a = [128 128 128 128 128 128 128 129 129 131 149 144 136]
a[-13]	128
a[9]	131
a[11]	144
a[8]	129
a[-9]	128

m = [132 114 149 120]
m[-4] = 132
m[2] = 149

grid =
[[125 123 116 133 131 131 140]
 [127 129 109 130 124 131 136]
 [124 136 129 126 128 142 130]
 [121 128 125 130 121 145 131]
 [129 109 130 147 143 153 125]
 [124 130 123 136 133 130 132]
 [136 125 115 142 140 128 128]
 [142 126 118 140 141 131 126]
 [133 142 130 130 138 134 123]
 [140 141 126 139 116 124 123]
 [125 126 133 143 144 142 117]
 [142 130 130 129 134 134 120]
 [136 123 122 121 131 140 122]
 [129 136 120 132 127 135 127]
 [137 123 135 143 124 133 117]]
Indices start at 0.
(0, 0)	125
(6, 6)	128
(0, 3)	133
(11, 2)	130
(9, 2)	126
(5, 4)	133
(2, 0)	124
(6, 1)	125
(13, 4)	127
(14, 0)	137
(12, 3)	121
(10, 6)	117
(12, 0)	136
(11, 5)	134
(6, 0)	136
(9, 0)	140
(3, 0)	121
(8, 4)	138
(4, 5)	153
(4, 3)	147
(3, 1)	128
(2, 3)	126
(11, 4)	134
(0, 5)	131
(4, 4)	143
(4, 2)	130
(2, 5)	142
(10, 3)	143
(2, 1)	136
(13, 1)	136
(7, 0)	142
(9, 6)	123
(13, 3)	132
(14, 5)	133

M = ((134, 117, 148, 129, 121), (120, 143, 111, 136, 129), (118, 111, 116, 121, 132), (105, 124, 136, 125, 130), (134, 140, 108, 133, 130), (141, 117, 142, 134, 118), (138, 146, 135, 138, 122), (153, 127, 128, 128, 125), (145, 118, 130, 138, 117), (139, 121, 139, 111, 136), (131, 114, 148, 124, 124))
Rows and columns are counted from 0.
row 0 col 0 => 134
row 2 col 0 => 118
row 4 col 1 => 140
row 7 col 0 => 153
row 2 col 4 => 132
row 4 col 4 => 130
row 1 col 3 => 136
row 8 col 2 => 130
row 10 col 4 => 124
row 10 col 1 => 114
row 0 col 4 => 121
row 6 col 4 => 122
row 1 col 4 => 129
row 4 col 0 => 134
row 9 col 2 => 139
row 1 col 1 => 143
row 3 col 2 => 136
row 6 col 2 => 135
row 10 col 0 => 131
row 5 col 4 => 118
row 4 col 2 => 108
row 0 col 2 => 148
row 7 col 3 => 128
row 9 col 4 => 136
row 9 col 1 => 121
row 2 col 3 => 121

arr =
[[137 118 113 104]
 [138 116 122 127]
 [138 105 115 141]]
Indices start at 0.
(0, 0) => 137
(2, 0) => 138
(1, 0) => 138
(0, 1) => 118
(1, 1) => 116
(0, 2) => 113

X =
[[132 123 140 125 109 114 118 119 150 122]
 [122 150 154 147 126 125 126 137 131 139]
 [148 134 126 125 133 127 119 125 120 145]
 [126 146 130 120 124 124 132 109 103 144]
 [129 152 140 130 122 116 119 120 108 129]
 [103 149 137 128 111 134 114 106 139 136]
 [152 148 113 113 110 117 127 139 142 128]
 [124 103 131 144 126 138 128 152 133 125]]
X[0,0]	132
X[7,1]	103
X[0,5]	114
X[0,4]	109
X[:, 6]	[118, 126, 119, 132, 119, 114, 127, 128]
X[:, 8]	[150, 131, 120, 103, 108, 139, 142, 133]
X[2,5]	127
X[4]	[129, 152, 140, 130, 122, 116, 119, 120, 108, 129]
X[:, 1]	[123, 150, 134, 146, 152, 149, 148, 103]
X[1,0]	122
X[4,3]	130
X[5,3]	128
X[4,9]	129
X[4,1]	152
X[1,7]	137
X[:, 2]	[140, 154, 126, 130, 140, 137, 113, 131]
X[:, 3]	[125, 147, 125, 120, 130, 128, 113, 144]
X[2,7]	125
X[7,3]	144
X[6,2]	113
X[2,0]	148
X[5,0]	103
X[4,0]	129
X[7,5]	138
X[6,5]	117
X[0,6]	118
X[1]	[122, 150, 154, 147, 126, 125, 126, 137, 131, 139]
X[7,7]	152

B =
[[117 111 112 142 125 110 111 129 125 114 143]
 [142 149 129 146 140 118 113 112 138 123 112]
 [117 110 115 121 121 124 130 136 123 117 144]
 [143 116 112 127 138 109 136 133 146 112 121]
 [115 116 112 144 130 108 108 118 125 110 143]
 [139 146 145 141 135 130 126 114 135 133 117]
 [149 140 140 115 133 133 144 141 141 142 118]
 [113 107 116 127 116 133 117 138 113 128 145]]
B[0,0] = 117
B[:, 0] = [117, 142, 117, 143, 115, 139, 149, 113]
B[7,5] = 133
B[6,3] = 115
B[7,8] = 113
B[3,6] = 136
B[3,8] = 146
B[:, 3] = [142, 146, 121, 127, 144, 141, 115, 127]
B[5,1] = 146
B[1,0] = 142
B[:, 1] = [111, 149, 110, 116, 116, 146, 140, 107]
B[6,0] = 149
B[6,10] = 118
B[6,4] = 133
B[6,8] = 141
B[2,4] = 121
B[4,2] = 112
B[:, 9] = [114, 123, 117, 112, 110, 133, 142, 128]
B[4,8] = 125
B[5] = [139, 146, 145, 141, 135, 130, 126, 114, 135, 133, 117]
B[4,0] = 115
B[4,4] = 130
B[1,2] = 129
B[2,9] = 117
B[3,7] = 133
B[0,4] = 125
B[4,1] = 116
B[:, 7] = [129, 112, 136, 133, 118, 114, 141, 138]
B[5,10] = 117
B[6,5] = 133

x = [108 119 132 140 148 120 133 104 140]
x[0]	108
x[4]	148
x[1]	119
x[3]	140

W =
[[139 125 126 149 114 145 114 111 110 144 121 135 133 126]
 [149 124 132 144 115 152 109 114 111 156 122 133 138 127]
 [114 141 132 120 141 109 151 143 151 109 135 129 128 133]]
W[-3, -14]	139
W[0, 4]	114
W[0]	[139, 125, 126, 149, 114, 145, 114, 111, 110, 144, 121, 135, 133, 126]
W[-3, 11]	135
W[-2]	[149, 124, 132, 144, 115, 152, 109, 114, 111, 156, 122, 133, 138, 127]
W[0, 8]	110
W[2, 9]	109
W[-1, -12]	132
W[0, -5]	144
W[2]	[114, 141, 132, 120, 141, 109, 151, 143, 151, 109, 135, 129, 128, 133]
W[1, -6]	111
W[-3, -9]	145

A =
[[141 132 119 135 133 120 141 144 103 110 144 145 133 123 113 138]
 [116 127 148 140 120 126 140 113 135 143 122 127 145 127 142 145]
 [116 120 147 125 127 142 124 110 151 146 113 118 131 130 140 126]
 [148 142 107 129 140 130 124 155 125 118 147 137 119 138 123 119]
 [135 141 126 138 128 116 137 139 120 126 144 137 133 134 134 141]
 [146 138 112 133 135 120 135 151 109 111 149 143 127 129 117 131]]
A[0,-16] = 141
A[-6,-10] = 141
A[1] = [116, 127, 148, 140, 120, 126, 140, 113, 135, 143, 122, 127, 145, 127, 142, 145]
A[-2] = [135, 141, 126, 138, 128, 116, 137, 139, 120, 126, 144, 137, 133, 134, 134, 141]
A[1,-12] = 120
A[-3] = [148, 142, 107, 129, 140, 130, 124, 155, 125, 118, 147, 137, 119, 138, 123, 119]
A[:, -12] = [133, 120, 127, 140, 128, 135]
A[1,5] = 126
A[-2,10] = 144
A[:, 8] = [103, 135, 151, 125, 120, 109]
A[0,8] = 103
A[-6,3] = 135
A[5,6] = 135
A[2,13] = 130
A[1,3] = 140
A[:, 6] = [141, 140, 124, 124, 137, 135]
A[-1,-3] = 129
A[-2,-8] = 120
A[0,5] = 120
A[2,15] = 126
A[-5,15] = 145
A[-4,4] = 127
A[-1] = [146, 138, 112, 133, 135, 120, 135, 151, 109, 111, 149, 143, 127, 129, 117, 131]
A[4,-5] = 137
A[4,-11] = 116
A[-3,-16] = 148
A[2,2] = 147
A[2,6] = 124
A[4,15] = 141

data =
128	128	128	131	126	128
125	121	132	130	140	131
126	128	127	132	128	129
128	128	128	132	125	128
130	126	132	123	124	134
126	126	125	128	132	129
133	124	123	133	138	125
128	128	128	130	126	128
128	128	128	128	129	128
127	128	127	131	128	129
117	120	111	127	150	136
133	124	124	133	137	125
data[-12,-6] => 128
data[-1,-2] => 137
data[-3] => [127, 128, 127, 131, 128, 129]
data[9,5] => 129
data[-8,-4] => 132
data[-8,-6] => 130
data[7,5] => 128
data[9,-2] => 128
data[8,5] => 128
data[5,3] => 128
data[-11] => [125, 121, 132, 130, 140, 131]
data[-7,1] => 126
data[-7,-1] => 129
data[3] => [128, 128, 128, 132, 125, 128]
data[-1,-5] => 124
data[6,2] => 123
data[-7,-4] => 125
data[0,-1] => 128
data[2,-3] => 132
